Here is a tiny trained network, its code and every weight. The questions are about switching its units off for an input and a class, where a switched-off unit gives its printed mean instead of its output.

import numpy as np


def w(rows, s, z=0):
    codes = np.array(rows[::2]) - 128.0
    scale = np.full(codes.shape[1], s)
    scale[-1] = z or s
    return codes * scale


def norm(h):
    return h / np.sqrt((h * h).mean(-1, keepdims=True) + 1e-5)


def f(y):
    return y / 2 * (1 + np.tanh(0.7978845608 * (y + 0.044715 * y**3)))


def log_softmax(a):
    a = a - a.max(-1, keepdims=True)
    return a - np.log(np.exp(a).sum(-1, keepdims=True))


def net(x, mask):
    res = np.array(x, float).reshape(1, 5) / 4 @ E
    u = 0
    for l in range(3):
        y = f(norm(res) @ A[l][:, :-1].T + A[l][:, -1])
        res = res + np.where(mask[u : u + 3], y, B[l][:, -1]) @ B[l][:, :-1]
        u += 3
    return log_softmax(norm(res)[-1] @ U[:, :-1].T + U[:, -1])


A, B = {}, {}
E = w([
[124,128,134,132,124],'x0',
[133,124,124,125,129],'x1',
[128,169,236,6,155],'x2',
[237,188,188,119,93],'x3',
[139,53,134,219,202],'x4',
],0.011)
A[0] = w([
[115,139,204,31,169,255],'L0N0',
[2,92,36,124,110,153],'L0N1',
[45,40,182,58,191,7],'L0N2',
],0.013,0.0062)
B[0] = w([
[96,86,103,97,117,251],'L0N0',
[135,124,177,63,113,226],'L0N1',
[172,138,115,254,169,175],'L0N2',
],0.025,0.012)
A[1] = w([
[31,249,213,27,126,63],'L1N0',
[162,78,219,40,49,1],'L1N1',
[129,93,4,81,143,28],'L1N2',
],0.0043,0.0068)
B[1] = w([
[155,116,158,122,62,185],'L1N0',
[186,168,148,244,236,141],'L1N1',
[230,177,150,166,181,12],'L1N2',
],0.011,0.0011)
A[2] = w([
[150,118,82,225,147,158],'L2N0',
[115,219,9,120,51,4],'L2N1',
[133,182,109,87,25,110],'L2N2',
],0.011,0.0041)
B[2] = w([
[105,180,128,33,93,233],'L2N0',
[33,125,122,216,243,166],'L2N1',
[185,166,99,254,125,254],'L2N2',
],0.014,0.0051)
U = w([
[170,186,149,46,10,192],'0',
[89,40,160,75,139,5],'1',
[138,146,107,253,196,206],'2',
],0.016,0.0024)

Each question gives the input, the list of numbers given to net, and the class t.
The units are the neurons (one row each of A and B). Each row of codes is followed by its name. A weight is (code - 128) times the scale printed after its matrix; where a second scale follows, it is the last column's (A, B and U).
mask holds one flag per neuron, layer by layer. A switched-off neuron (its flag False) gives its mean, the last column of its row in B, instead of its output. The means were averaged over made-up inputs and are rounded, as every weight is.
A unit's drop is (log p(t) with every unit on - log p(t) with that unit switched off) / (log p(t) with every unit on - log p(t) with every unit switched off).
The circuit of an input: a set's keep is (log p(t) with only the set's units on - log p(t) with every unit switched off) / (log p(t) with every unit on - log p(t) with every unit switched off). Starting from all 9 units, units are removed one at a time, each time the one whose removal leaves the highest keep (on an exact tie, the one counted first), for as long as the keep stays at least 0.8.
circuit, biggest first: the units of the circuit, biggest drop first
most important unit: the unit with the biggest drop
k most important neurons: the k neurons with the biggest drops, biggest first
drop when u is switched off: that unit's drop, to one decimal
input [-6,-8,-4,-4,8], class 1: most important unit => L2N2
input [7,1,-5,1,-5], class 2: 2 most important neurons => L2N2, L0N0
input [-5,5,-8,-6,-3], class 0: circuit, biggest first => L0N1, L0N0
input [0,-6,-6,-1,0], class 0: circuit, biggest first => L0N1, L0N0
input [-7,1,5,8,5], class 1: circuit, biggest first => L0N0, L0N1
input [-1,-1,-5,3,4], class 0: 2 most important neurons => L2N0, L0N0
input [-4,5,7,8,5], class 1: 3 most important neurons => L0N0, L0N1, L2N0
input [-7,-8,8,6,4], class 1: 2 most important neurons => L0N0, L0N1
input [8,7,-1,8,-2], class 2: 2 most important neurons => L0N1, L2N2
input [-2,-8,8,-3,3], class 2: 2 most important neurons => L0N2, L0N1
input [7,0,-7,-5,-4], class 0: 2 most important neurons => L0N1, L0N0
input [-1,-7,-7,-3,-4], class 0: 2 most important neurons => L0N1, L0N0
input [-4,-1,6,-5,5], class 2: drop when L0N2 is switched off => 1.2
input [-3,7,4,-3,-7], class 1: circuit, biggest first => L0N0
input [1,-1,8,-6,7], class 2: drop when L0N2 is switched off => 1.2
input [5,8,-5,-6,-2], class 0: drop when L0N1 is switched off => 0.9
